Below is a small trained network, with its code and all its weights. Each question gives an input and a class and asks what happens when units are switched off, that is, made to give their printed mean instead of their output.

import numpy as np


def w(rows, s, z=0):
    codes = np.array(rows[::2]) - 128.0
    scale = np.full(codes.shape[1], s)
    scale[-1] = z or s
    return codes * scale


def norm(h):
    return h / np.sqrt((h * h).mean(-1, keepdims=True) + 1e-5)


def f(y):
    return np.maximum(y, 0)


def log_softmax(a):
    a = a - a.max(-1, keepdims=True)
    return a - np.log(np.exp(a).sum(-1, keepdims=True))


def net(x, mask):
    res = np.array(x, float).reshape(1, 5) / 4 @ E
    u = 0
    for l in range(3):
        y = f(norm(res) @ A[l][:, :-1].T + A[l][:, -1])
        res = res + np.where(mask[u : u + 9], y, B[l][:, -1]) @ B[l][:, :-1]
        u += 9
    return log_softmax(norm(res)[-1] @ U[:, :-1].T + U[:, -1])


A, B = {}, {}
E = w([
[136,130,137,134,127],'x0',
[201,77,97,151,222],'x1',
[203,63,91,54,45],'x2',
[127,127,127,128,128],'x3',
[123,98,253,21,215],'x4',
],0.012)
A[0] = w([
[234,73,119,47,32,147],'0.n0',
[126,109,207,46,158,84],'0.n1',
[103,119,232,35,198,33],'0.n2',
[214,75,69,158,243,164],'0.n3',
[140,82,212,8,153,14],'0.n4',
[73,102,134,175,144,122],'0.n5',
[110,146,113,136,106,2],'0.n6',
[139,169,172,147,85,180],'0.n7',
[109,133,107,214,128,94],'0.n8',
],0.015,0.004)
B[0] = w([
[197,106,127,107,23,247],'0.n0',
[195,210,249,126,144,220],'0.n1',
[100,58,124,246,49,244],'0.n2',
[171,95,85,150,219,223],'0.n3',
[100,109,94,2,185,236],'0.n4',
[167,173,142,100,134,157],'0.n5',
[123,134,99,133,102,136],'0.n6',
[46,62,66,87,123,164],'0.n7',
[173,203,130,115,113,173],'0.n8',
],0.028,0.013)
A[1] = w([
[62,191,180,108,36,117],'1.n0',
[109,111,135,4,189,60],'1.n1',
[118,119,138,132,128,98],'1.n2',
[27,111,150,167,186,166],'1.n3',
[48,120,159,190,106,3],'1.n4',
[61,69,108,203,186,46],'1.n5',
[114,153,146,124,95,57],'1.n6',
[54,204,50,86,196,31],'1.n7',
[153,65,87,114,115,122],'1.n8',
],0.027,0.0036)
B[1] = w([
[2,165,110,99,145,254],'1.n0',
[175,123,159,60,159,180],'1.n1',
[128,140,118,133,138,138],'1.n2',
[116,203,195,233,140,180],'1.n3',
[119,111,119,129,235,175],'1.n4',
[110,177,192,113,38,173],'1.n5',
[91,131,136,118,128,162],'1.n6',
[231,183,63,90,141,182],'1.n7',
[74,66,140,142,157,221],'1.n8',
],0.042,0.014)
A[2] = w([
[79,210,98,115,136,94],'2.n0',
[145,90,44,166,120,178],'2.n1',
[72,147,187,124,10,173],'2.n2',
[235,118,54,213,67,3],'2.n3',
[56,42,15,214,89,172],'2.n4',
[87,137,48,144,56,41],'2.n5',
[75,195,92,38,72,22],'2.n6',
[148,247,71,102,213,57],'2.n7',
[249,180,173,223,95,175],'2.n8',
],0.022,0.0034)
B[2] = w([
[146,51,145,121,191,216],'2.n0',
[63,116,182,130,161,179],'2.n1',
[112,212,102,139,124,233],'2.n2',
[152,29,179,195,184,180],'2.n3',
[108,87,103,236,83,216],'2.n4',
[127,144,37,154,136,178],'2.n5',
[110,145,152,68,26,243],'2.n6',
[176,155,45,140,190,246],'2.n7',
[176,167,184,165,3,204],'2.n8',
],0.042,0.013)
U = w([
[143,182,39,86,163,236],'0',
[40,197,175,155,203,116],'1',
[48,116,75,175,54,214],'2',
[64,154,169,32,77,50],'3',
[251,139,104,211,159,53],'4',
[163,194,229,196,88,121],'5',
[127,20,141,241,122,1],'6',
[196,51,173,78,153,188],'7',
],0.024,0.003)

Each question gives the input, the list of numbers given to net, and the class t.
The units are the neurons (one row each of A and B). Each row of codes is followed by its name. A weight is (code - 128) times the scale printed after its matrix; where a second scale follows, it is the last column's (A, B and U).
mask holds one flag per neuron, layer by layer. A switched-off neuron (its flag False) gives its mean, the last column of its row in B, instead of its output. The means were averaged over made-up inputs and are rounded, as every weight is.
A unit's drop is (log p(t) with every unit on - log p(t) with that unit switched off) / (log p(t) with every unit on - log p(t) with every unit switched off).
The circuit of an input: a set's keep is (log p(t) with only the set's units on - log p(t) with every unit switched off) / (log p(t) with every unit on - log p(t) with every unit switched off). Starting from the 12 units with the biggest drops (on a tie, the unit counted first), units are removed one at a time, each time the one whose removal leaves the highest keep (on an exact tie, the one counted first), for as long as the keep stays at least 0.8.
circuit, biggest first: the units of the circuit, biggest drop first
most important unit: the unit with the biggest drop
top k neurons: the k neurons with the biggest drops, biggest first
k most important neurons of layer l: the k neurons of layer l with the biggest drops, biggest first
input [-1,5,-3,8,-6], class 4: top 3 neurons -> [0.n2; 0.n0; 1.n0]
input [-2,1,-8,7,7], class 5: most important unit -> 0.n0
input [5,6,-6,3,1], class 5: circuit, biggest first -> [0.n0; 1.n5; 1.n0]
input [7,-6,-7,0,-7], class 0: circuit, biggest first -> [0.n2; 1.n7]
input [-3,-5,1,8,1], class 3: top 2 neurons -> [0.n2; 0.n3]
input [1,-6,3,-7,3], class 3: top 2 neurons -> [0.n4; 0.n3]
input [3,-8,-6,4,-8], class 0: circuit, biggest first -> [0.n2; 1.n7]
input [2,6,-1,-5,-5], class 4: top 3 neurons -> [0.n0; 0.n2; 1.n0]
input [6,1,1,6,-6], class 6: top 3 neurons -> [0.n4; 0.n1; 1.n0]
input [6,-8,-1,6,-7], class 0: top 2 neurons -> [0.n2; 0.n0]
input [-2,8,-1,-5,-4], class 4: top 2 neurons -> [0.n0; 0.n2]
input [1,2,-8,5,1], class 5: top 2 neurons -> [0.n4; 0.n0]
input [5,-3,-6,-8,-3], class 0: top 3 neurons -> [0.n3; 0.n2; 0.n0]
input [-8,-8,3,-2,3], class 3: most important unit -> 0.n4
input [-7,-4,-7,8,-6], class 0: top 2 neurons -> [0.n3; 0.n2]
input [-4,-6,1,-7,2], class 3: top 3 neurons -> [0.n3; 0.n4; 1.n1]
input [7,3,-3,-2,-5], class 4: top 4 neurons -> [0.n2; 1.n0; 0.n0; 0.n4]
input [-6,2,-5,-7,-7], class 4: top 2 neurons -> [0.n2; 1.n0]
input [-3,-2,8,3,4], class 3: 3 most important neurons of layer 0 -> [0.n3; 0.n0; 0.n4]
input [1,-5,2,0,3], class 3: circuit, biggest first -> [0.n4]
input [4,-8,-1,2,-1], class 0: 3 most important neurons of layer 0 -> [0.n2; 0.n0; 0.n3]
input [8,-4,3,-2,7], class 3: 4 most important neurons of layer 0 -> [0.n3; 0.n1; 0.n4; 0.n2]
input [2,1,0,7,1], class 5: 2 most important neurons of layer 0 -> [0.n0; 0.n2]
input [5,8,2,-6,-1], class 6: 2 most important neurons of layer 0 -> [0.n4; 0.n1]
input [-2,-4,-8,2,-1], class 0: 3 most important neurons of layer 0 -> [0.n2; 0.n3; 0.n0]
input [7,-6,-5,4,-7], class 0: 3 most important neurons of layer 0 -> [0.n2; 0.n0; 0.n3]
